Below are the code and all the weights of a small trained network. Each question names an input and a class and asks about switching units off, where a switched-off unit gives its printed mean instead of its output.

import numpy as np


def w(rows, s, z=0):
    codes = np.array(rows[::2]) - 128.0
    scale = np.full(codes.shape[1], s)
    scale[-1] = z or s
    return codes * scale


def f(y):
    return np.maximum(y, 0)


def log_softmax(a):
    a = a - a.max(-1, keepdims=True)
    return a - np.log(np.exp(a).sum(-1, keepdims=True))


def net(x, mask):
    res = np.array(x, float).reshape(1, 4) / 4 @ E
    y = f(res @ A[0][:, :-1].T + A[0][:, -1])
    res = res + np.where(mask, y, B[0][:, -1]) @ B[0][:, :-1]
    return log_softmax(res[-1] @ U[:, :-1].T + U[:, -1])


A, B = {}, {}
E = w([
[128,128,130],'x0',
[125,130,128],'x1',
[220,242,207],'x2',
[70,92,254],'x3',
],0.0088)
A[0] = w([
[135,179,49,9],'n1',
[16,65,111,24],'n2',
[170,147,148,63],'n3',
[92,97,210,19],'n4',
[76,91,252,2],'n5',
[195,153,152,30],'n6',
[197,242,222,15],'n7',
[217,126,100,151],'n8',
],0.012,0.0083)
B[0] = w([
[24,195,89,154],'n1',
[245,115,90,203],'n2',
[156,92,64,151],'n3',
[133,201,102,174],'n4',
[71,207,66,209],'n5',
[172,140,84,160],'n6',
[198,100,91,254],'n7',
[67,146,180,195],'n8',
],0.012,0.0093)
U = w([
[100,205,78,44],'0',
[208,85,82,8],'1',
[138,121,154,246],'2',
[142,118,154,231],'3',
[113,70,251,135],'4',
],0.014,0.013)

Each question gives the input, the list of numbers given to net, and the class t.
The units are the neurons (one row each of A and B). Each row of codes is followed by its name. A weight is (code - 128) times the scale printed after its matrix; where a second scale follows, it is the last column's (A, B and U).
mask holds one flag per neuron, in row order. A switched-off neuron (its flag False) gives its mean, the last column of its row in B, instead of its output. The means were averaged over made-up inputs and are rounded, as every weight is.
A unit's drop is (log p(t) with every unit on - log p(t) with that unit switched off) / (log p(t) with every unit on - log p(t) with every unit switched off).
unit that matters most: the unit with the biggest drop
top k neurons: the k neurons with the biggest drops, biggest first
drop when u is switched off: that unit's drop, to one decimal
input [-7,2,5,7], class 0: top 2 neurons => (n5; n4)
input [-4,-1,-7,2], class 1: unit that matters most => n2
input [1,1,-4,5], class 0: top 3 neurons => (n5; n7; n4)
input [-1,1,-4,5], class 0: top 2 neurons => (n5; n7)
input [-8,8,8,-6], class 1: top 2 neurons => (n7; n5)
input [6,4,-6,1], class 1: top 2 neurons => (n2; n8)
input [0,-3,-6,5], class 1: top 3 neurons => (n2; n8; n1)
input [3,-2,7,7], class 0: top 3 neurons => (n5; n4; n2)
input [-2,-1,5,3], class 1: top 2 neurons => (n7; n8)
input [-5,-5,8,-6], class 1: top 2 neurons => (n7; n5)
input [4,-1,8,-4], class 1: drop when n3 is switched off => 0.1
input [8,-5,8,4], class 1: drop when n7 is switched off => 0.8
input [8,-3,8,-5], class 1: drop when n7 is switched off => 1.7
input [5,2,6,-1], class 1: drop when n7 is switched off => 1.1
